Below are the code and all the weights of a small trained network. Each question names an input and a target symbol and asks about switching units off, where a switched-off unit gives its printed mean instead of its output.

import numpy as np


def w(rows, s, z=0):
    codes = np.array(rows[::2]) - 128.0
    scale = np.full(codes.shape[1], s)
    scale[-1] = z or s
    return codes * scale


def f(y):
    return y / 2 * (1 + np.tanh(0.7978845608 * (y + 0.044715 * y**3)))


def softmax(a):
    e = np.exp(a - a.max(-1, keepdims=True))
    return e / e.sum(-1, keepdims=True)


def log_softmax(a):
    a = a - a.max(-1, keepdims=True)
    return a - np.log(np.exp(a).sum(-1, keepdims=True))


def net(x, mask):
    ids = ['αβγδεζηθλμξπσφψ'.index(c) for c in x.split()]
    T = len(ids)
    res = E[ids] + P[:T]
    u = 0
    for l in range(2):
        q, k, v = (res @ M[l].T for M in (Q, K, V))
        z = softmax(np.where(np.tri(T) > 0, q @ k.T / 2**0.5, -1e9)) @ v
        res = res + np.where(mask[u], z, O[l][:, -1]) @ O[l][:, :-1]
        u += 1
        y = f(res @ A[l][:, :-1].T + A[l][:, -1])
        res = res + np.where(mask[u : u + 12], y, B[l][:, -1]) @ B[l][:, :-1]
        u += 12
    return log_softmax(res[-1] @ U[:, :-1].T + U[:, -1])


Q, K, V, O, A, B = {}, {}, {}, {}, {}, {}
E = w([
[200,82,107,165,121,81,146,170,201,161],'α',
[155,139,168,79,178,62,110,156,108,96],'β',
[198,105,184,153,200,105,93,125,187,70],'γ',
[150,139,116,103,135,95,109,173,205,155],'δ',
[151,192,77,44,146,155,77,102,173,123],'ε',
[149,113,200,82,153,188,38,163,97,103],'ζ',
[90,132,165,54,146,102,128,95,121,58],'η',
[157,33,133,164,109,155,175,176,214,150],'θ',
[147,33,132,81,107,106,77,122,145,142],'λ',
[100,70,211,120,146,125,104,102,69,189],'μ',
[208,76,59,107,158,143,166,112,186,182],'ξ',
[105,75,182,41,164,83,71,77,102,183],'π',
[94,167,166,137,213,116,4,139,110,250],'σ',
[162,85,44,167,174,124,84,111,51,143],'φ',
[90,69,97,51,73,77,203,107,58,169],'ψ',
],0.018)
P = w([
[167,82,179,103,165,111,104,2,179,107],'0',
[124,81,121,138,180,110,124,98,233,119],'1',
[115,83,109,104,170,105,119,114,196,127],'2',
[129,97,74,111,163,122,146,119,184,161],'3',
[136,118,27,83,157,148,153,107,152,202],'4',
[153,118,76,80,104,30,122,164,193,71],'5',
[94,129,54,101,157,180,142,151,155,218],'6',
[97,125,123,85,142,128,106,150,128,156],'7',
[138,140,74,69,121,116,118,138,106,181],'8',
[131,142,81,73,129,135,108,155,99,197],'9',
[151,158,68,123,108,106,110,210,143,182],'10',
[134,182,123,119,151,108,111,167,136,104],'11',
[125,181,180,97,164,120,108,136,92,77],'12',
[35,183,172,76,178,239,159,138,96,132],'13',
],0.009)
Q[0] = w([
[165,70,188,106,94,71,142,141,137,69],'0.h0',
[136,152,235,255,19,92,239,131,75,68],'0.h0',
],0.005)
K[0] = w([
[153,91,48,70,157,90,127,118,132,166],'0.h0',
[141,77,177,107,254,119,147,112,169,107],'0.h0',
],0.0074)
V[0] = w([
[63,172,92,139,46,168,83,153,20,90],'0.h0',
[134,234,160,195,54,243,56,34,252,87],'0.h0',
],0.0047)
O[0] = w([
[79,154,126,131,140,86,114,185,157,33,2],'0.h0',
[110,141,179,77,80,180,1,88,61,102,37],'0.h0',
],0.009,0.0051)
A[0] = w([
[135,140,125,205,111,110,120,178,124,145,227],'0.n0',
[160,120,148,93,92,149,97,141,106,112,2],'0.n1',
[85,1,104,162,108,76,74,94,57,124,174],'0.n2',
[113,36,165,164,55,154,169,139,99,135,212],'0.n3',
[103,135,124,116,179,105,113,89,171,205,239],'0.n4',
[85,179,159,71,183,123,161,144,101,146,214],'0.n5',
[113,133,119,124,124,146,140,154,14,122,45],'0.n6',
[159,176,114,188,176,149,103,148,134,61,197],'0.n7',
[153,135,129,181,118,117,171,99,138,143,19],'0.n8',
[129,99,126,81,145,157,150,88,106,151,156],'0.n9',
[138,145,128,98,133,103,144,97,213,168,198],'0.n10',
[124,147,109,174,128,103,178,123,124,125,79],'0.n11',
],0.0094,0.0033)
B[0] = w([
[51,140,145,22,181,126,98,53,94,79,146],'0.n0',
[30,109,79,147,74,210,203,228,140,94,125],'0.n1',
[126,132,56,83,190,79,145,85,223,147,170],'0.n2',
[192,254,101,137,208,47,92,92,177,97,152],'0.n3',
[169,80,150,57,95,10,109,88,84,30,250],'0.n4',
[235,130,133,116,149,14,54,141,124,134,171],'0.n5',
[147,210,4,138,97,128,215,106,84,64,128],'0.n6',
[103,158,106,51,109,120,170,121,100,232,134],'0.n7',
[102,176,169,116,93,130,54,200,62,110,134],'0.n8',
[151,69,125,159,89,80,116,167,173,145,178],'0.n9',
[118,25,72,145,147,99,132,89,90,243,209],'0.n10',
[91,75,168,90,114,173,103,80,116,185,131],'0.n11',
],0.0059,0.014)
Q[1] = w([
[202,64,112,113,254,49,127,158,141,201],'1.h0',
[78,169,84,142,98,171,113,166,82,72],'1.h0',
],0.0093)
K[1] = w([
[148,218,96,102,153,145,155,157,72,171],'1.h0',
[151,3,129,100,92,159,174,100,145,145],'1.h0',
],0.0063)
V[1] = w([
[166,110,181,76,99,156,150,195,159,149],'1.h0',
[127,121,2,87,180,220,192,88,141,46],'1.h0',
],0.0063)
O[1] = w([
[180,121,253,98,172,105,105,103,180,242,48],'1.h0',
[134,140,173,89,175,171,146,88,111,96,2],'1.h0',
],0.016,0.0058)
A[1] = w([
[146,186,117,148,179,122,119,143,148,126,82],'1.n0',
[130,92,161,72,213,67,111,132,125,121,205],'1.n1',
[89,141,163,104,120,63,174,63,161,195,80],'1.n2',
[161,202,132,94,93,70,157,121,123,116,163],'1.n3',
[113,130,99,174,174,101,168,84,92,59,102],'1.n4',
[139,142,168,150,217,134,77,90,118,185,113],'1.n5',
[106,173,164,213,158,88,133,179,125,134,103],'1.n6',
[161,137,136,162,205,198,85,159,124,149,252],'1.n7',
[201,94,158,213,92,129,110,71,170,134,125],'1.n8',
[121,96,160,154,101,192,117,212,100,146,192],'1.n9',
[165,76,135,119,195,191,151,131,255,141,201],'1.n10',
[196,118,134,74,102,87,183,143,151,215,151],'1.n11',
],0.008,0.0033)
B[1] = w([
[102,47,126,95,87,118,161,83,60,146,124],'1.n0',
[91,136,79,113,82,156,233,126,140,145,236],'1.n1',
[18,163,202,151,123,250,165,181,114,75,175],'1.n2',
[119,79,117,213,119,177,129,129,241,128,157],'1.n3',
[108,133,164,158,169,128,139,140,77,246,173],'1.n4',
[103,148,62,229,32,137,99,142,92,15,142],'1.n5',
[167,78,94,114,117,188,97,130,184,177,132],'1.n6',
[91,81,79,76,71,140,148,106,70,155,130],'1.n7',
[131,146,199,186,203,118,94,125,189,116,167],'1.n8',
[142,121,104,150,83,213,52,207,35,110,129],'1.n9',
[176,215,127,116,29,106,131,104,42,111,154],'1.n10',
[179,125,254,156,89,157,88,159,158,78,249],'1.n11',
],0.0064,0.018)
U = w([
[181,133,200,99,194,76,181,210,130,134,62],'α',
[159,162,155,150,126,95,145,83,111,141,20],'β',
[160,77,160,160,124,132,111,59,79,126,3],'γ',
[86,105,158,151,146,152,112,87,152,209,76],'δ',
[136,135,150,86,84,125,120,33,141,178,65],'ε',
[116,168,163,126,63,179,138,157,70,140,209],'ζ',
[80,86,160,101,124,142,109,97,129,109,117],'η',
[176,173,151,147,128,107,122,88,93,105,124],'θ',
[173,174,120,47,62,135,160,59,182,153,223],'λ',
[96,134,110,181,113,85,120,153,102,76,189],'μ',
[195,101,176,113,114,130,142,94,95,190,83],'ξ',
[93,71,167,109,79,141,150,104,105,146,73],'π',
[135,108,121,128,151,102,64,172,123,96,135],'σ',
[159,138,133,79,153,64,157,119,47,72,222],'φ',
[113,151,108,157,82,113,254,142,72,170,149],'ψ',
],0.0067,0.0048)

Each question gives the input, a string of symbols that net reads in full, and the target symbol t.
The units are the heads (2 rows each of Q, K, V and O) and the neurons (one row each of A and B). Each row of codes is followed by its name. A weight is (code - 128) times the scale printed after its matrix; where a second scale follows, it is the last column's (O, A, B and U).
mask holds one flag per unit, layer by layer, with each layer's heads first. A switched-off unit (its flag False) gives its mean, the last column of its rows in O or B, instead of its output. The means were averaged over made-up inputs and are rounded, as every weight is.
A unit's drop is (log p(t) with every unit on - log p(t) with that unit switched off) / (log p(t) with every unit on - log p(t) with every unit switched off).
The circuit of an input: a set's keep is (log p(t) with only the set's units on - log p(t) with every unit switched off) / (log p(t) with every unit on - log p(t) with every unit switched off). Starting from the 12 units with the biggest drops (on a tie, the unit counted first), units are removed one at a time, each time the one whose removal leaves the highest keep (on an exact tie, the one counted first), for as long as the keep stays at least 0.8.
circuit, biggest first: the units of the circuit, biggest drop first
unit that matters most: the unit with the biggest drop
k most important neurons: the k neurons with the biggest drops, biggest first
top k neurons in layer l: the k neurons of layer l with the biggest drops, biggest first
input δ σ μ σ γ α ξ β, target α: unit that matters most : 0.n4
input θ ζ α η μ φ σ ξ σ α π ψ, target μ: 3 most important neurons : 0.n9; 1.n1; 0.n11
input ε β σ θ θ δ φ λ λ, target φ: circuit, biggest first : 1.h0; 0.n4; 0.n6; 0.n2
input β θ η α ζ φ ξ ε ζ φ ζ, target ζ: 3 most important neurons : 0.n4; 1.n9; 0.n2
input σ λ λ ξ σ ψ θ, target μ: circuit, biggest first : 1.h0; 1.n1
input η ψ σ η σ η δ, target μ: top 2 neurons in layer 1 : 1.n1; 1.n4
input ξ ξ β π, target π: top 4 neurons in layer 1 : 1.n2; 1.n1; 1.n11; 1.n5
input θ θ η ξ μ λ φ φ γ, target φ: top 2 neurons in layer 1 : 1.n2; 1.n3
input ξ π θ ε β ε σ δ δ, target σ: 2 most important neurons : 1.n1; 0.n10
input μ π μ γ ψ σ θ δ φ λ, target ψ: top 2 neurons in layer 1 : 1.n4; 1.n11
input θ ζ θ ξ η δ β, target α: circuit, biggest first : 1.h0; 1.n11; 0.n5
input ξ ε φ ζ σ μ ε θ λ σ ξ, target σ: circuit, biggest first : 1.h0; 1.n1; 1.n11
input β η λ δ ε γ ξ δ ε α ζ ξ, target ζ: top 3 neurons in layer 1 : 1.n2; 1.n5; 1.n10
input γ γ δ σ β η γ π η φ λ φ σ λ, target μ: top 2 neurons in layer 0 : 0.n5; 0.n11
input η β α ξ σ α θ ψ π φ ξ σ, target μ: top neuron in layer 0 : 0.n5
input σ σ δ φ π μ, target ψ: top 3 neurons in layer 1 : 1.n4; 1.n11; 1.n1
input ε λ α ψ σ π, target μ: 2 most important neurons : 0.n9; 0.n5
input σ ψ ψ δ ε γ λ φ σ, target φ: 4 most important neurons : 0.n4; 0.n10; 0.n6; 0.n7
input ζ σ ζ λ α σ φ λ, target φ: top 3 neurons in layer 0 : 0.n4; 0.n10; 0.n6
input ε φ π φ γ, target ψ: circuit, biggest first : 1.h0; 1.n4; 1.n11; 0.n10
input β α γ ξ, target ξ: unit that matters most : 0.h0
input β φ η φ δ, target φ: top 2 neurons in layer 1 : 1.n2; 1.n3
input β φ ψ σ ψ σ η, target μ: top 3 neurons in layer 0 : 0.n9; 0.n5; 0.n2
input ψ σ ξ ε β ε δ δ ξ μ σ λ η, target μ: 2 most important neurons : 0.n5; 0.n9
input ε σ φ ξ ε ξ σ δ ε π λ ζ π α, target ζ: top 2 neurons in layer 0 : 0.n4; 0.n10
input η ξ μ σ ξ ψ δ θ δ ξ π β π, target α: top 2 neurons in layer 0 : 0.n5; 0.n0
input α μ φ σ θ φ β ψ ζ σ μ φ ξ, target ψ: top neuron in layer 0 : 0.n4
